Below are the code and all the weights of a small trained network. Each question names an input and a class and asks about switching units off, where a switched-off unit gives its printed mean instead of its output.

import numpy as np


def w(rows, s, z=0):
    codes = np.array(rows[::2]) - 128.0
    scale = np.full(codes.shape[1], s)
    scale[-1] = z or s
    return codes * scale


def norm(h):
    return h / np.sqrt((h * h).mean(-1, keepdims=True) + 1e-5)


def f(y):
    return np.maximum(y, 0)


def log_softmax(a):
    a = a - a.max(-1, keepdims=True)
    return a - np.log(np.exp(a).sum(-1, keepdims=True))


def net(x, mask):
    res = np.array(x, float).reshape(1, 5) / 4 @ E
    u = 0
    for l in range(4):
        y = f(norm(res) @ A[l][:, :-1].T + A[l][:, -1])
        res = res + np.where(mask[u : u + 5], y, B[l][:, -1]) @ B[l][:, :-1]
        u += 5
    return log_softmax(norm(res)[-1] @ U[:, :-1].T + U[:, -1])


A, B = {}, {}
E = w([
[184,188,103],'x0',
[116,69,106],'x1',
[143,83,21],'x2',
[129,253,51],'x3',
[187,216,199],'x4',
],0.005)
A[0] = w([
[90,83,153,158],'0.n1',
[77,189,15,211],'0.n2',
[99,56,84,153],'0.n3',
[184,46,80,144],'0.n4',
[2,170,94,253],'0.n5',
],0.0097,0.0013)
B[0] = w([
[8,119,133,186],'0.n1',
[145,51,117,255],'0.n2',
[122,191,127,209],'0.n3',
[49,180,68,205],'0.n4',
[254,133,90,208],'0.n5',
],0.0088,0.0057)
A[1] = w([
[64,67,137,219],'1.n1',
[111,48,71,34],'1.n2',
[241,129,88,247],'1.n3',
[254,135,7,30],'1.n4',
[202,56,126,147],'1.n5',
],0.0071,0.0011)
B[1] = w([
[48,137,142,178],'1.n1',
[147,201,80,173],'1.n2',
[72,28,92,221],'1.n3',
[184,193,254,254],'1.n4',
[196,70,218,169],'1.n5',
],0.0051,0.0062)
A[2] = w([
[255,84,124,188],'2.n1',
[201,147,232,160],'2.n2',
[165,201,117,165],'2.n3',
[78,207,157,167],'2.n4',
[55,49,86,251],'2.n5',
],0.0097,0.0024)
B[2] = w([
[203,73,164,255],'2.n1',
[205,1,94,248],'2.n2',
[113,94,81,181],'2.n3',
[190,25,90,192],'2.n4',
[131,121,187,217],'2.n5',
],0.0079,0.0065)
A[3] = w([
[162,124,209,31],'3.n1',
[160,153,127,101],'3.n2',
[19,248,136,254],'3.n3',
[137,111,107,196],'3.n4',
[148,76,160,152],'3.n5',
],0.011,0.00099)
B[3] = w([
[227,82,221,193],'3.n1',
[76,96,112,145],'3.n2',
[2,255,96,180],'3.n3',
[57,99,103,186],'3.n4',
[161,46,147,255],'3.n5',
],0.0053,0.0051)
U = w([
[181,81,100,193],'0',
[76,146,161,4],'1',
[7,152,90,207],'2',
],0.014,0.0022)

Each question gives the input, the list of numbers given to net, and the class t.
The units are the neurons (one row each of A and B). Each row of codes is followed by its name. A weight is (code - 128) times the scale printed after its matrix; where a second scale follows, it is the last column's (A, B and U).
mask holds one flag per neuron, layer by layer. A switched-off neuron (its flag False) gives its mean, the last column of its row in B, instead of its output. The means were averaged over made-up inputs and are rounded, as every weight is.
A unit's drop is (log p(t) with every unit on - log p(t) with that unit switched off) / (log p(t) with every unit on - log p(t) with every unit switched off).
The circuit of an input: a set's keep is (log p(t) with only the set's units on - log p(t) with every unit switched off) / (log p(t) with every unit on - log p(t) with every unit switched off). Starting from the 12 units with the biggest drops (on a tie, the unit counted first), units are removed one at a time, each time the one whose removal leaves the highest keep (on an exact tie, the one counted first), for as long as the keep stays at least 0.8.
units of the circuit, in order: the units of the circuit, biggest drop first
unit that matters most: the unit with the biggest drop
top k neurons: the k neurons with the biggest drops, biggest first
k most important neurons of layer l: the k neurons of layer l with the biggest drops, biggest first
drop of u: that unit's drop, to one decimal
input [-8,1,6,-7,7], class 2: 3 most important neurons of layer 0 -> (0.n1, 0.n4, 0.n5)
input [-2,0,-2,1,-6], class 2: units of the circuit, in order -> (2.n1, 2.n2)
input [-7,2,5,2,1], class 2: unit that matters most -> 0.n4
input [-2,-6,7,-4,3], class 2: units of the circuit, in order -> (0.n4, 2.n2, 2.n1)
input [1,-4,-1,-7,-4], class 2: top 2 neurons -> (2.n1, 2.n2)
input [-2,1,1,2,-6], class 2: units of the circuit, in order -> (2.n2, 2.n1)
input [1,6,-6,-1,-4], class 2: 3 most important neurons of layer 1 -> (1.n4, 1.n1, 1.n5)
input [-3,7,1,2,-4], class 2: top 2 neurons -> (2.n2, 2.n1)
input [-1,-3,6,-5,5], class 2: 2 most important neurons of layer 0 -> (0.n4, 0.n5)
input [1,8,3,-8,0], class 2: drop of 2.n1 -> 0.1
